What each symbol does to the items:
q249 σ q391
q249 θ q920
q249 ζ q698
q829 σ q158
q829 θ q65
q829 ζ q461
q923 σ q445
q923 θ q237
q923 ζ q693
q763 σ q33
q763 θ q628
q763 ζ q426
q718 σ q966
q718 θ q515
q718 ζ q772
q468 σ q811
q468 θ q621
q468 ζ q682
q772 σ q993
q772 θ q158
q772 ζ q14
q673 σ q999
q673 θ q682
q673 ζ q444
q17 σ q837
q17 θ q326
q17 ζ q8
q592 σ q175
q592 θ q17
q592 ζ q811
q621 σ q8
q621 θ q42
q621 ζ q362
q444 σ q539
q444 θ q696
q444 ζ q800
q14 σ q213
q14 θ q903
q14 ζ q993
q323 σ q266
q323 θ q331
q323 ζ q391
q539 σ q362
q539 θ q232
q539 ζ q508
q158 σ q65
q158 θ q718
q158 ζ q903
q993 σ q923
q993 θ q445
q993 ζ q710
q888 σ q158
q888 θ q660
q888 ζ q574
q628 σ q966
q628 θ q763
q628 ζ q816
q42 σ q592
q42 θ q175
q42 ζ q326
q213 σ q903
q213 θ q876
q213 ζ q574
q833 σ q35
q833 θ q993
q833 ζ q266
q208 σ q323
q208 θ q772
q208 ζ q249
q8 σ q514
q8 θ q592
q8 ζ q232
q362 σ q232
q362 θ q999
q362 ζ q621
q65 σ q718
q65 θ q33
q65 ζ q876
q175 σ q17
q175 θ q698
q175 ζ q621
q837 σ q682
q837 θ q514
q837 ζ q175
q574 σ q426
q574 θ q80
q574 ζ q718
q544 σ q696
q544 θ q508
q544 ζ q33
q721 σ q242
q721 θ q33
q721 ζ q628
q800 σ q515
q800 θ q461
q800 ζ q544
q660 σ q628
q660 θ q966
q660 ζ q80
q999 σ q682
q999 θ q966
q999 ζ q508
q426 σ q660
q426 θ q508
q426 ζ q461
q903 σ q876
q903 θ q772
q903 ζ q445
q461 σ q80
q461 θ q816
q461 ζ q380
q515 σ q800
q515 θ q574
q515 ζ q158
q682 σ q539
q682 θ q426
q682 ζ q696
q80 σ q816
q80 θ q660
q80 ζ q515
q35 σ q993
q35 θ q923
q35 ζ q829
q33 σ q721
q33 θ q242
q33 ζ q660
q876 σ q772
q876 θ q829
q876 ζ q14
q698 σ q326
q698 θ q837
q698 ζ q42
q232 σ q837
q232 θ q811
q232 ζ q999
q710 σ q213
q710 θ q833
q710 ζ q208
q514 σ q249
q514 θ q391
q514 ζ q698
q966 σ q628
q966 θ q33
q966 ζ q888
q920 σ q346
q920 θ q208
q920 ζ q249
q266 σ q331
q266 θ q445
q266 ζ q445
q391 σ q920
q391 θ q346
q391 ζ q837
q237 σ q14
q237 θ q445
q237 ζ q35
q816 σ q888
q816 θ q876
q816 ζ q800
q242 σ q444
q242 θ q544
q242 ζ q8
q811 σ q621
q811 θ q8
q811 ζ q539
q693 σ q17
q693 θ q514
q693 ζ q323
q614 σ q514
q614 θ q249
q614 ζ q17
q346 σ q208
q346 θ q323
q346 ζ q923
q326 σ q833
q326 θ q17
q326 ζ q592
q445 σ q237
q445 θ q14
q445 ζ q920
q508 σ q673
q508 θ q999
q508 ζ q242
q331 σ q710
q331 θ q693
q331 ζ q346
q696 σ q621
q696 θ q508
q696 ζ q721
q380 σ q515
q380 θ q800
q380 ζ q242

The rows follow the links: the fewer symbols apart two items are, the more alike their rows tend to be.

Each row is also shifted at random along 4 hidden directions that mean nothing.

Some items, each with a row of numbers:
q772: -399,-80,163,199,-311,260,13,-106,-365,-121,-166,240,179,-414,83,-213,220,-159,548,116,-53,44,305,-298,11,-159,87,-341,-207,-71,-168,-460,-90,56,-118,248,-13,-443,206,133,-240,64,-180,559,-125,412,105,-335,-6,41,-420,-168,-356,-398,329,-157,167,48,-284,-199,-186,-40,263,221,220,-408
q829: -357,-12,57,29,83,-5,-203,136,-49,106,-10,142,-144,-575,-16,-9,17,-14,-128,130,-57,-129,528,146,-147,209,116,-247,-26,306,344,-7,96,78,-215,711,148,79,86,209,-392,-102,-223,-227,139,-66,68,-198,-19,-33,-129,-293,-54,-226,122,130,224,23,-319,20,75,-66,-160,11,-93,434
q614: 424,-42,-503,-302,748,-112,121,-128,16,105,-112,-166,198,48,-181,307,-258,-43,2,-112,-191,-38,-435,148,-26,-402,-230,236,-160,156,60,628,-96,352,301,-371,15,-29,50,148,15,94,-141,-224,-132,-367,-263,193,-118,-33,221,329,105,195,-196,67,-174,42,194,300,87,-375,-217,-150,-402,-36
q837: 309,-54,-196,-26,142,-79,127,-185,-158,-135,-101,-82,308,336,-125,34,-24,-21,244,-92,-96,170,-336,-211,61,-285,-254,-81,-119,-11,-101,114,-200,-23,99,-567,-63,-216,60,130,237,78,197,263,-143,-35,-264,131,-75,90,47,216,-163,258,-93,-147,-242,-32,-78,87,9,-163,100,-83,-140,-164
q718: -160,109,-19,-135,344,-152,167,85,58,543,11,315,-452,-609,195,133,-319,-173,-275,-215,-208,-669,-1864,387,-410,267,42,-152,117,239,402,160,72,62,40,326,310,433,184,237,487,118,-287,-845,200,-446,202,72,-317,182,165,461,93,-47,-202,314,-57,66,-106,281,200,62,-204,-237,-79,716
q237: -44,10,-261,-92,175,-113,-100,216,-95,4,29,-61,284,60,-156,98,155,-58,-37,-93,-140,-207,-694,207,98,-112,-215,60,-40,-42,-212,110,169,257,194,-386,-68,-103,-118,76,205,-127,-335,118,-148,168,-262,61,54,17,-123,323,43,-119,-104,-124,9,140,49,-73,-8,-124,-129,237,-72,-169
q999: 72,50,248,119,-243,-150,138,179,168,95,2,108,20,208,-16,-120,-47,-4,44,-124,167,-8,-396,196,-67,190,-71,43,74,28,104,-426,101,-322,-169,-141,42,80,76,-207,314,97,298,-82,60,163,-170,93,-141,79,-186,42,-42,117,-67,-107,-92,-94,69,-183,158,195,159,128,201,52
q468: 440,15,-88,-183,189,3,-152,336,12,-132,46,-128,-118,640,-31,57,24,317,31,37,-91,233,817,531,-29,-232,54,153,23,-192,144,276,272,81,234,-446,-24,268,159,43,-101,-128,205,-219,-19,-48,57,221,-167,-117,195,-83,281,262,-165,208,-49,11,67,-73,-89,-26,-286,226,-470,156
q8: 368,-95,66,-18,-28,268,-202,-94,-316,-387,-89,-213,46,1057,100,-123,378,9,339,-63,-99,422,277,-221,329,-446,84,-118,29,-327,-307,147,-94,-16,48,-1096,-208,-347,-6,153,271,-181,351,513,-223,289,123,224,43,23,-102,120,-47,172,-83,-96,-85,72,-110,-134,-445,-99,43,104,-225,-398
q628: -124,93,180,37,-51,-122,-114,-64,226,153,325,69,-114,-524,-62,-36,-86,104,-196,166,114,23,722,44,-213,623,42,74,81,193,-44,191,-17,-60,-78,799,-46,164,95,-160,-442,-52,33,-380,215,-316,49,-162,-52,-192,233,-340,513,3,126,137,82,-13,56,151,196,107,-185,-259,67,329
q391: 207,-89,-320,-91,186,136,-9,-231,22,-64,-232,-52,227,-118,-41,109,30,-47,280,-40,-36,20,-152,-264,-5,-482,-64,192,-251,-127,-60,336,-198,256,235,-186,12,-120,77,-72,-153,17,-147,311,-214,-22,-109,-75,-19,96,97,168,-218,-9,25,-108,-72,86,199,185,-169,-168,8,-61,56,-445
q445: 105,-24,-372,-247,355,-76,-86,255,-21,-36,17,-107,259,110,-123,215,32,-13,35,-31,-100,-125,-455,292,85,-312,-219,140,-124,-165,-253,216,175,486,349,-412,-108,-83,-92,58,69,-49,-430,56,-187,138,-250,141,21,-6,-50,301,105,-147,-132,-55,76,133,187,-18,-88,-160,-113,260,-197,-225
q331: -236,96,-182,162,-414,-44,54,-10,273,122,103,141,-471,288,230,246,-6,112,-302,-37,258,-212,-354,-22,-42,518,244,81,-217,21,241,-303,-7,-399,-337,22,103,353,7,-344,410,-9,-170,36,310,-137,318,61,-47,72,121,-86,-310,3,-125,125,25,-124,66,-83,31,389,73,-179,304,391
q461: -228,-5,364,114,-316,-145,-152,-118,13,-99,-90,1,4,384,-26,-143,135,115,-255,32,66,-40,167,-264,130,64,-45,-128,328,-4,276,10,-124,-175,-163,-98,127,214,-191,24,195,-121,16,-123,98,-82,-163,43,145,86,168,-124,-199,-139,-107,-78,151,-16,-111,-30,64,278,5,-226,84,237
q920: 109,-94,-239,-71,92,155,-88,-217,-7,69,-208,25,334,-1115,-86,64,147,-278,379,-30,-57,-64,-573,-251,-119,-354,-108,116,-261,-197,-134,280,-178,276,305,440,42,-256,77,-68,-339,-54,-165,360,-211,80,-107,-328,39,128,-30,233,-311,-101,283,-136,-111,176,192,204,-141,-219,-64,46,230,-615
q380: -393,6,465,300,-455,-43,-285,-167,30,-19,-103,14,-83,-144,54,-237,336,11,-384,168,214,44,654,-449,138,286,114,-203,325,197,378,-232,-130,-425,-418,603,200,103,-228,-117,-136,-175,165,46,233,0,108,-215,263,33,-47,-512,-377,-86,157,-116,149,4,-171,-141,51,247,29,-199,371,258
q326: 272,30,-262,-149,213,43,296,-61,-215,14,84,-198,6,-149,-44,141,-288,-28,-133,-40,-227,99,-90,-96,67,-40,-33,-116,-78,-55,-206,44,-44,69,124,-29,-135,-102,-189,292,-91,179,31,20,-146,-72,-33,-2,120,-47,39,108,125,190,18,44,-164,-10,-216,115,30,-149,88,-59,-236,22
q426: 68,-11,279,-41,-93,-181,154,-11,153,15,37,-10,126,159,-94,-169,-212,145,-55,5,32,-18,226,51,-45,99,-209,94,238,-56,43,-25,-34,19,90,20,-10,239,48,-84,23,94,143,-326,87,-127,-199,46,-35,-22,283,-93,267,-2,-56,-43,74,-112,89,72,193,149,96,-95,-49,123
q362: 132,-64,327,194,-508,179,-146,25,-261,-297,-104,56,111,888,92,-278,410,18,481,-77,88,247,-98,-94,196,-189,60,-139,13,-451,-234,-327,-8,-276,20,-832,-101,-165,154,-4,448,-164,416,510,-186,509,36,166,-64,114,-207,181,-248,53,-64,-210,-76,43,-93,-339,-305,213,173,312,174,-376
q673: 106,-41,126,-26,37,-73,231,195,146,147,-78,-33,147,-511,-59,-50,-248,-106,-11,-114,36,-89,-491,243,-82,-3,-131,92,112,92,45,-305,145,-42,23,265,74,-17,-20,-125,-30,206,181,-198,5,122,-193,-91,13,75,-162,138,-28,121,47,-87,-143,-74,209,-47,187,-42,116,219,163,-107
q800: 17,-72,179,-121,172,18,-83,-21,55,57,-196,-201,3,-355,-37,-143,-17,0,-323,55,-61,-35,173,-33,86,-250,-22,11,380,-7,321,224,6,186,108,287,170,84,-310,46,-232,-22,7,-243,-15,-111,-5,-58,257,93,88,1,-17,-1,46,39,4,75,61,94,16,-105,-119,-43,-67,-11

Where do the symbols, taken in turn from left to right, take each start?
Answers are names.
-84,109,-376,-15,-111,-33,96,161,166,23,87,8,-286,573,113,292,-44,81,-244,-137,89,-220,-608,201,94,131,84,195,-160,-160,-48,-93,86,-30,73,-538,-80,169,-133,-177,491,-8,-359,103,15,-5,115,255,38,31,127,212,-51,-76,-206,82,49,-59,175,-81,-43,177,10,37,23,90
ζ ζ θ θ σ: q993
-274,69,-120,19,63,-151,-73,245,-73,-50,93,104,16,354,-62,154,3,60,1,91,-32,-88,365,287,-14,135,-57,-86,-196,209,34,-161,224,46,-189,-104,1,1,83,99,11,-38,-318,38,84,77,-117,99,-107,-62,-225,-126,-47,-185,-33,13,221,-37,-141,-224,114,-24,-25,154,-114,275
ζ ζ σ: q213
-292,143,357,254,-500,-248,-172,-177,141,98,257,183,-147,118,-28,-124,93,146,-223,109,209,-83,257,-247,-135,672,40,-121,147,132,64,-136,-126,-420,-233,349,5,284,78,-174,189,-57,124,-234,321,-265,-72,-19,-66,-108,315,-349,129,-84,-27,-33,89,-116,-79,57,249,446,-24,-379,213,470
ζ ζ σ θ: q461
-74,10,248,39,69,-78,65,150,206,216,-97,-28,-53,-621,6,-108,-68,-157,-244,0,110,-93,-314,156,-54,138,-1,54,224,284,292,-316,160,-268,-198,596,196,1,-164,-181,-120,71,279,-292,127,27,-1,-151,104,102,-259,-29,-85,124,106,7,-160,-18,191,-23,186,-37,19,126,252,73
θ ζ σ θ: q544
-76,-46,273,58,-259,-47,-63,-222,-78,-4,-44,25,65,54,-86,-139,-46,139,-72,78,23,-3,362,-263,34,16,-74,-72,203,-221,107,133,-136,-8,124,38,23,274,-48,26,-111,-38,14,-110,57,-163,-93,-23,80,-13,388,-124,75,-92,-1,-3,125,-2,-98,114,56,160,-25,-221,-6,33
θ ζ θ θ: q966
-67,-72,321,6,-330,136,172,-202,-238,-87,-233,74,201,-257,-17,-355,-45,-2,272,67,-129,-53,-10,-337,69,-334,-12,-182,209,-392,-86,-22,-169,221,290,-23,48,41,29,185,-127,166,-35,105,-192,105,-32,-134,14,83,216,55,-15,-231,95,-145,63,-24,-121,92,-80,95,216,-65,-7,-322
θ σ σ σ θ: q718
270,-24,-315,-76,296,-61,109,-139,-133,52,7,-89,157,-193,-111,161,-166,-113,4,-136,-189,23,-399,-153,-9,-80,-201,-78,-160,160,-33,209,-160,-1,45,-33,-15,-148,-64,215,-4,91,52,33,-93,-164,-165,-29,-5,29,136,135,-58,231,-35,-34,-209,26,-124,199,103,-176,13,-156,-155,21
ζ σ σ ζ: q621
147,-89,-255,-93,255,39,-56,-210,-41,-81,-170,-23,303,-170,-153,59,92,-85,292,-55,-30,14,-249,-282,25,-449,-207,126,-236,-52,-68,317,-220,206,164,-215,-1,-235,140,7,-19,-23,-45,283,-219,-80,-201,-51,-41,65,45,198,-234,24,37,-119,-72,91,176,153,-64,-240,6,-111,5,-460
ζ θ θ: q514
-241,100,-264,210,-289,11,-173,-124,350,221,38,168,-244,-749,99,255,70,-4,-144,85,213,-78,48,-88,-229,438,155,129,-308,101,280,-138,-118,-325,-162,938,187,261,23,-367,-163,-103,-176,80,196,-164,174,-275,-38,-26,111,-291,-396,-50,151,91,36,-44,100,59,98,279,-117,-215,409,205
σ σ σ: q266
-132,-33,-61,269,-299,-111,-99,-324,-16,-53,15,125,128,308,-6,80,265,-32,105,15,174,86,-120,-514,26,237,-65,-143,-278,190,104,-141,-319,-446,-439,-67,61,-143,74,-73,314,-122,153,392,120,-63,-220,18,-1,86,-61,-34,-463,77,-6,-180,-69,-36,-134,-17,85,154,96,-347,290,44
θ ζ ζ: q175
-104,111,247,-17,-124,-76,-2,-110,86,127,269,191,-74,-380,-27,-151,-55,-28,34,-25,43,-136,-193,-54,-211,373,-51,34,156,1,-176,71,-102,-18,33,361,-54,52,178,-76,-68,12,49,-311,86,-195,14,-81,-147,-50,246,-72,377,-31,-19,62,34,-13,67,121,154,129,-65,-195,75,141
σ ζ θ ζ: q14
-160,130,-423,-41,25,-271,-189,267,246,206,201,31,-17,-306,-80,382,65,32,-443,-47,64,-275,-385,387,-114,431,-148,145,-131,207,130,95,172,-3,-28,393,69,337,-155,-136,31,-140,-440,-223,162,-113,-126,17,74,-67,20,-24,-9,-58,-99,97,23,36,54,3,210,154,-289,78,77,419
ζ θ ζ σ: q326
-94,16,-213,32,-212,52,197,56,-79,-42,134,-62,19,166,41,110,-90,21,-174,13,18,-58,-159,8,153,157,56,-95,-91,-127,-238,-369,65,-41,14,-151,-96,-31,-237,-16,137,133,-251,292,35,165,42,-19,133,-45,-95,6,-79,-133,-29,-47,101,-83,-122,-157,26,109,221,150,44,3
θ θ ζ ζ: q249
188,79,-283,-80,178,-169,144,-72,-52,68,175,-134,-208,603,34,276,-193,35,-321,-156,-100,15,-271,13,42,259,16,-136,-126,271,72,79,-97,-274,-189,-291,-15,121,-113,202,396,83,114,-161,131,-323,21,274,-9,-3,165,79,35,256,-257,132,-183,-54,-229,135,163,57,-6,-277,-227,524
ζ ζ θ: q811
-91,98,257,126,-161,-235,81,186,239,292,32,121,-86,-427,55,-121,-124,-181,-205,-118,207,-156,-874,177,-172,461,-85,23,156,310,219,-452,106,-467,-329,495,189,62,-51,-251,293,76,228,-301,182,20,-78,-52,-55,114,-224,71,-96,80,-20,-59,-185,-100,115,-75,280,185,98,39,437,187
θ σ ζ ζ: q721
513,12,-354,-332,537,15,159,64,-137,104,73,-250,-60,-541,-57,235,-358,57,-251,-28,-356,94,285,300,-97,-95,-16,-59,-22,33,-67,394,93,252,282,306,-31,91,-105,424,-453,170,83,-313,-82,-296,81,-51,82,-121,256,27,316,359,6,220,-217,68,-191,260,95,-269,-206,-41,-500,234
ζ θ ζ θ: q592
